Below is a small trained network, with its code and all its weights. Each question gives an input and a target symbol and asks what happens when units are switched off, that is, made to give their printed mean instead of their output.

import numpy as np


def w(rows, s, z=0):
    codes = np.array(rows[::2]) - 128.0
    scale = np.full(codes.shape[1], s)
    scale[-1] = z or s
    return codes * scale


def norm(h):
    return h / np.sqrt((h * h).mean(-1, keepdims=True) + 1e-5)


def f(y):
    return np.maximum(y, 0)


def softmax(a):
    e = np.exp(a - a.max(-1, keepdims=True))
    return e / e.sum(-1, keepdims=True)


def log_softmax(a):
    a = a - a.max(-1, keepdims=True)
    return a - np.log(np.exp(a).sum(-1, keepdims=True))


def net(x, mask):
    ids = ['ΛΣΦαβζπ'.index(c) for c in x.split()]
    T = len(ids)
    res = E[ids] + P[:T]
    u = 0
    for l in range(2):
        r = norm(res)
        for j in range(2):
            rows = slice(2 * j, 2 * j + 2)
            q, k, v = (r @ M[l][rows].T for M in (Q, K, V))
            z = softmax(np.where(np.tri(T) > 0, q @ k.T / 2**0.5, -1e9)) @ v
            o = O[l][rows]
            res = res + np.where(mask[u + j], z, o[:, -1]) @ o[:, :-1]
        u += 2
        y = f(norm(res) @ A[l][:, :-1].T + A[l][:, -1])
        res = res + np.where(mask[u : u + 8], y, B[l][:, -1]) @ B[l][:, :-1]
        u += 8
    return log_softmax(norm(res)[-1] @ U[:, :-1].T + U[:, -1])


Q, K, V, O, A, B = {}, {}, {}, {}, {}, {}
E = w([
[63,212,133],'Λ',
[185,82,200],'Σ',
[193,197,151],'Φ',
[219,103,164],'α',
[79,68,126],'β',
[36,2,158],'ζ',
[123,108,137],'π',
],0.008)
P = w([
[189,101,2],'0',
[122,130,251],'1',
[76,112,251],'2',
[96,103,225],'3',
[90,111,205],'4',
[88,125,201],'5',
[107,146,178],'6',
[97,158,172],'7',
[97,168,177],'8',
[93,167,164],'9',
[88,151,151],'10',
[103,140,162],'11',
],0.0034)
Q[0] = w([
[190,220,90],'0.h1',
[126,198,135],'0.h1',
[222,151,4],'0.h2',
[129,106,160],'0.h2',
],0.011)
K[0] = w([
[225,187,219],'0.h1',
[230,110,179],'0.h1',
[78,190,254],'0.h2',
[110,79,107],'0.h2',
],0.0082)
V[0] = w([
[179,203,89],'0.h1',
[36,142,68],'0.h1',
[160,53,2],'0.h2',
[130,97,182],'0.h2',
],0.0065)
O[0] = w([
[155,57,152,3],'0.h1',
[62,221,168,159],'0.h1',
[166,248,4,199],'0.h2',
[177,32,9,161],'0.h2',
],0.0039,0.0058)
A[0] = w([
[26,165,126,226],'0.n1',
[171,64,151,186],'0.n2',
[22,57,117,251],'0.n3',
[164,116,154,122],'0.n4',
[214,161,41,139],'0.n5',
[108,202,88,218],'0.n6',
[85,13,253,174],'0.n7',
[221,158,211,235],'0.n8',
],0.0059,0.0023)
B[0] = w([
[167,78,204,247],'0.n1',
[10,162,153,152],'0.n2',
[122,161,190,253],'0.n3',
[120,100,86,139],'0.n4',
[136,151,211,142],'0.n5',
[130,91,181,181],'0.n6',
[175,253,167,213],'0.n7',
[17,142,72,166],'0.n8',
],0.0052,0.0069)
Q[1] = w([
[4,170,195],'1.h1',
[153,104,58],'1.h1',
[90,144,180],'1.h2',
[198,78,34],'1.h2',
],0.012)
K[1] = w([
[239,144,79],'1.h1',
[77,55,139],'1.h1',
[125,11,67],'1.h2',
[131,189,184],'1.h2',
],0.012)
V[1] = w([
[8,109,59],'1.h1',
[137,210,77],'1.h1',
[136,57,60],'1.h2',
[2,27,199],'1.h2',
],0.0084)
O[1] = w([
[21,155,139,102],'1.h1',
[104,243,2,140],'1.h1',
[243,70,118,131],'1.h2',
[154,208,116,255],'1.h2',
],0.007,0.0092)
A[1] = w([
[102,132,58,106],'1.n1',
[106,254,129,161],'1.n2',
[34,114,143,135],'1.n3',
[137,38,169,234],'1.n4',
[124,121,133,76],'1.n5',
[7,164,74,113],'1.n6',
[42,113,204,4],'1.n7',
[117,173,200,103],'1.n8',
],0.0065,0.0035)
B[1] = w([
[189,209,113,137],'1.n1',
[239,113,95,254],'1.n2',
[68,109,195,153],'1.n3',
[1,48,69,165],'1.n4',
[156,160,175,128],'1.n5',
[139,89,132,174],'1.n6',
[83,168,190,138],'1.n7',
[146,208,137,191],'1.n8',
],0.0054,0.0074)
U = w([
[28,162,242,185],'Λ',
[142,90,173,169],'Σ',
[121,140,103,4],'Φ',
[126,79,104,253],'α',
[16,170,52,136],'β',
[253,150,183,18],'ζ',
[151,137,42,94],'π',
],0.0073,0.0023)

Each question gives the input, a string of symbols that net reads in full, and the target symbol t.
The units are the heads (2 rows each of Q, K, V and O) and the neurons (one row each of A and B). Each row of codes is followed by its name. A weight is (code - 128) times the scale printed after its matrix; where a second scale follows, it is the last column's (O, A, B and U).
mask holds one flag per unit, layer by layer, with each layer's heads first. A switched-off unit (its flag False) gives its mean, the last column of its rows in O or B, instead of its output. The means were averaged over made-up inputs and are rounded, as every weight is.
A unit's drop is (log p(t) with every unit on - log p(t) with that unit switched off) / (log p(t) with every unit on - log p(t) with every unit switched off).
The circuit of an input: a set's keep is (log p(t) with only the set's units on - log p(t) with every unit switched off) / (log p(t) with every unit on - log p(t) with every unit switched off). Starting from the 12 units with the biggest drops (on a tie, the unit counted first), units are removed one at a time, each time the one whose removal leaves the highest keep (on an exact tie, the one counted first), for as long as the keep stays at least 0.8.
units of the circuit, in order: the units of the circuit, biggest drop first
unit that matters most: the unit with the biggest drop
top k neurons: the k neurons with the biggest drops, biggest first
k most important neurons of layer l: the k neurons of layer l with the biggest drops, biggest first
drop when u is switched off: that unit's drop, to one decimal
input β π ζ ζ β β, target β: units of the circuit, in order => 0.h2; 1.h1
input β Λ π ζ ζ Φ β α, target β: units of the circuit, in order => 0.n8; 0.h2; 1.h1; 1.h2
input Λ Λ π β Σ Λ β π α, target Λ: top 4 neurons => 0.n2; 0.n8; 0.n7; 1.n3
input ζ ζ ζ, target ζ: unit that matters most => 0.n7
input α ζ β β Λ, target α: top 2 neurons => 0.n7; 1.n4
input β α Λ, target β: 3 most important neurons of layer 0 => 0.n8; 0.n3; 0.n7
input Λ ζ β ζ ζ β α, target Λ: top 4 neurons => 0.n8; 0.n7; 0.n2; 1.n3
input ζ ζ π α ζ π π β ζ ζ ζ Λ, target ζ: units of the circuit, in order => 0.n7; 1.h1
input β π Φ α, target β: units of the circuit, in order => 0.n8; 1.h1; 0.h2; 1.h2
input β Σ ζ π Λ β π π ζ Λ Φ, target β: units of the circuit, in order => 0.n8; 0.h2; 1.h2; 1.h1
input α β α Λ ζ Σ β ζ β β π, target α: top 3 neurons => 0.n7; 0.n3; 1.n4
input β ζ ζ π, target β: 3 most important neurons of layer 0 => 0.n7; 0.n3; 0.n1
input β Λ α ζ ζ α Λ β, target β: top 4 neurons => 0.n8; 0.n7; 0.n3; 0.n1
input ζ β β π ζ Φ ζ ζ π β ζ, target ζ: unit that matters most => 1.h2
input π Λ β, target π: 2 most important neurons of layer 1 => 1.n1; 1.n4
input β Λ Σ ζ ζ, target β: top 2 neurons => 0.n8; 0.n5
input β β α π, target β: drop when 0.n7 is switched off => 0.3
input β β ζ ζ ζ ζ β ζ ζ Σ, target β: drop when 0.n8 is switched off => 0.5
input α Λ α, target α: drop when 1.h2 is switched off => 0.8
input ζ α ζ π β ζ ζ β ζ ζ Λ, target ζ: drop when 0.n7 is switched off => 0.3
input β ζ β Λ ζ, target β: unit that matters most => 0.h2
